Below is a small trained network, with its code and all its weights. Each question gives an input and a class and asks what happens when units are switched off, that is, made to give their printed mean instead of their output.

import numpy as np


def w(rows, s, z=0):
    codes = np.array(rows[::2]) - 128.0
    scale = np.full(codes.shape[1], s)
    scale[-1] = z or s
    return codes * scale


def norm(h):
    return h / np.sqrt((h * h).mean(-1, keepdims=True) + 1e-5)


def f(y):
    return np.maximum(y, 0)


def log_softmax(a):
    a = a - a.max(-1, keepdims=True)
    return a - np.log(np.exp(a).sum(-1, keepdims=True))


def net(x, mask):
    res = np.array(x, float).reshape(1, 6) / 4 @ E
    u = 0
    for l in range(3):
        y = f(norm(res) @ A[l][:, :-1].T + A[l][:, -1])
        res = res + np.where(mask[u : u + 8], y, B[l][:, -1]) @ B[l][:, :-1]
        u += 8
    return log_softmax(norm(res)[-1] @ U[:, :-1].T + U[:, -1])


A, B = {}, {}
E = w([
[40,103,108,105,150,174,194,102,125,129],'x0',
[64,128,99,140,52,163,83,67,143,156],'x1',
[86,142,184,120,110,90,152,203,53,71],'x2',
[140,72,22,110,173,117,67,109,95,38],'x3',
[75,183,60,172,110,143,155,254,114,101],'x4',
[131,176,169,117,129,219,187,193,101,162],'x5',
],0.0066)
A[0] = w([
[11,236,238,78,128,146,223,133,87,112,110],'0.n1',
[212,185,135,73,115,157,141,110,138,240,102],'0.n2',
[102,153,120,166,135,64,29,75,153,132,119],'0.n3',
[195,181,220,111,174,89,113,22,20,105,171],'0.n4',
[95,130,177,163,89,138,98,223,46,155,88],'0.n5',
[130,166,104,37,46,48,72,174,70,35,91],'0.n6',
[200,213,202,151,119,214,173,76,187,211,204],'0.n7',
[94,94,101,179,157,128,167,253,138,99,254],'0.n8',
],0.0059,0.0021)
B[0] = w([
[146,21,81,193,35,80,227,163,64,188,242],'0.n1',
[100,199,154,102,175,162,117,75,229,111,200],'0.n2',
[2,160,194,173,86,131,214,137,106,138,189],'0.n3',
[111,115,140,231,128,147,213,110,142,111,208],'0.n4',
[78,97,92,176,182,86,90,153,192,176,196],'0.n5',
[210,196,129,109,114,155,127,147,86,150,199],'0.n6',
[142,208,144,186,89,206,119,40,132,142,255],'0.n7',
[179,144,189,43,142,151,154,103,140,168,225],'0.n8',
],0.0077,0.0068)
A[1] = w([
[150,123,161,110,218,203,179,185,107,146,76],'1.n1',
[197,183,72,131,93,112,180,178,61,185,225],'1.n2',
[120,226,103,149,182,185,137,59,162,188,252],'1.n3',
[147,120,169,138,117,84,70,194,41,112,73],'1.n4',
[1,93,67,195,108,64,202,78,154,178,70],'1.n5',
[160,191,65,136,205,97,91,144,32,60,145],'1.n6',
[78,220,37,138,111,212,69,181,162,207,184],'1.n7',
[129,71,106,110,152,82,47,68,147,108,68],'1.n8',
],0.0062,0.0014)
B[1] = w([
[142,167,112,180,9,125,192,65,160,143,178],'1.n1',
[56,2,118,131,133,147,17,72,144,239,234],'1.n2',
[236,143,179,32,55,177,119,149,145,15,254],'1.n3',
[44,119,183,98,43,88,162,187,170,140,157],'1.n4',
[76,139,73,65,184,123,69,232,94,54,241],'1.n5',
[243,240,163,110,108,77,130,47,222,169,171],'1.n6',
[176,87,119,217,182,135,176,93,128,39,214],'1.n7',
[63,47,96,200,163,138,178,217,69,151,149],'1.n8',
],0.0061,0.0074)
A[2] = w([
[147,99,86,127,194,99,164,87,73,86,130],'2.n1',
[128,196,66,134,152,66,198,59,179,98,131],'2.n2',
[69,146,113,198,3,129,163,200,72,166,94],'2.n3',
[153,74,86,92,39,99,18,151,174,151,92],'2.n4',
[2,42,35,179,201,128,110,187,153,70,6],'2.n5',
[67,224,111,130,58,107,133,163,232,61,180],'2.n6',
[134,208,79,171,148,239,86,77,204,82,128],'2.n7',
[97,29,98,196,111,121,169,144,136,170,169],'2.n8',
],0.0059,0.002)
B[2] = w([
[149,175,159,130,191,188,155,123,86,54,158],'2.n1',
[99,106,173,108,140,177,131,101,142,108,180],'2.n2',
[98,113,105,175,61,69,129,144,163,125,244],'2.n3',
[110,124,128,60,129,190,94,163,49,73,159],'2.n4',
[113,138,131,58,216,129,106,178,162,126,203],'2.n5',
[132,155,132,94,122,142,148,110,154,152,204],'2.n6',
[163,137,182,254,171,165,147,50,160,78,255],'2.n7',
[99,99,56,129,115,154,137,159,71,149,224],'2.n8',
],0.0094,0.0066)
U = w([
[86,74,99,199,19,77,171,168,78,192,125],'0',
[89,55,79,106,229,164,124,146,61,73,108],'1',
[146,192,115,2,113,77,50,127,145,167,6],'2',
[192,161,166,196,116,183,140,15,173,66,242],'3',
],0.011,0.0018)

Each question gives the input, the list of numbers given to net, and the class t.
The units are the neurons (one row each of A and B). Each row of codes is followed by its name. A weight is (code - 128) times the scale printed after its matrix; where a second scale follows, it is the last column's (A, B and U).
mask holds one flag per neuron, layer by layer. A switched-off neuron (its flag False) gives its mean, the last column of its row in B, instead of its output. The means were averaged over made-up inputs and are rounded, as every weight is.
A unit's drop is (log p(t) with every unit on - log p(t) with that unit switched off) / (log p(t) with every unit on - log p(t) with every unit switched off).
The circuit of an input: a set's keep is (log p(t) with only the set's units on - log p(t) with every unit switched off) / (log p(t) with every unit on - log p(t) with every unit switched off). Starting from the 12 units with the biggest drops (on a tie, the unit counted first), units are removed one at a time, each time the one whose removal leaves the highest keep (on an exact tie, the one counted first), for as long as the keep stays at least 0.8.
units of the circuit, in order: the units of the circuit, biggest drop first
most important unit: the unit with the biggest drop
top k neurons: the k neurons with the biggest drops, biggest first
k most important neurons of layer l: the k neurons of layer l with the biggest drops, biggest first
drop of u: that unit's drop, to one decimal
input [-8,3,-6,2,-2,-7], class 1: most important unit	0.n7
input [0,-7,4,1,-6,5], class 0: units of the circuit, in order	(0.n1 2.n7)
input [6,7,2,-1,6,2], class 1: units of the circuit, in order	(1.n5 2.n5)
input [2,4,2,-3,8,0], class 1: top 3 neurons	(0.n5 1.n5 2.n5)
input [4,5,5,6,1,3], class 0: units of the circuit, in order	(0.n2 2.n3)
input [-8,7,4,7,-3,-3], class 0: 3 most important neurons of layer 0	(0.n7 0.n2 0.n3)
input [8,-1,2,5,4,-3], class 3: top 2 neurons	(0.n1 1.n6)
input [-8,8,-5,4,-5,-6], class 1: top 2 neurons	(0.n7 1.n8)
input [-7,0,8,3,-6,-7], class 0: 2 most important neurons of layer 1	(1.n4 1.n3)
input [8,2,-5,-1,5,3], class 0: 2 most important neurons of layer 0	(0.n1 0.n2)
input [-3,2,3,-6,-3,6], class 0: 2 most important neurons of layer 0	(0.n1 0.n8)
input [-1,0,4,5,6,-5], class 2: top 2 neurons	(0.n7 1.n6)
input [3,8,1,0,-7,-6], class 1: top 2 neurons	(0.n7 1.n5)
input [2,0,3,3,2,-2], class 2: most important unit	0.n7
input [7,8,-4,1,6,-4], class 1: 2 most important neurons of layer 0	(0.n7 0.n2)
input [-6,-7,2,6,7,3], class 2: top 2 neurons	(0.n7 2.n7)
input [-1,-7,-7,8,-8,-3], class 1: 2 most important neurons of layer 0	(0.n7 0.n6)
input [-4,0,4,2,3,-1], class 2: top 2 neurons	(0.n7 0.n1)
input [-7,0,5,5,8,-8], class 2: drop of 0.n1	0.2
input [-5,-3,4,-2,-1,5], class 0: drop of 0.n1	1.2
input [-5,2,7,-8,-2,3], class 0: drop of 0.n1	2.0
input [-2,4,-7,7,-4,-4], class 1: drop of 0.n7	0.1
input [-4,-5,8,8,0,0], class 2: most important unit	2.n7
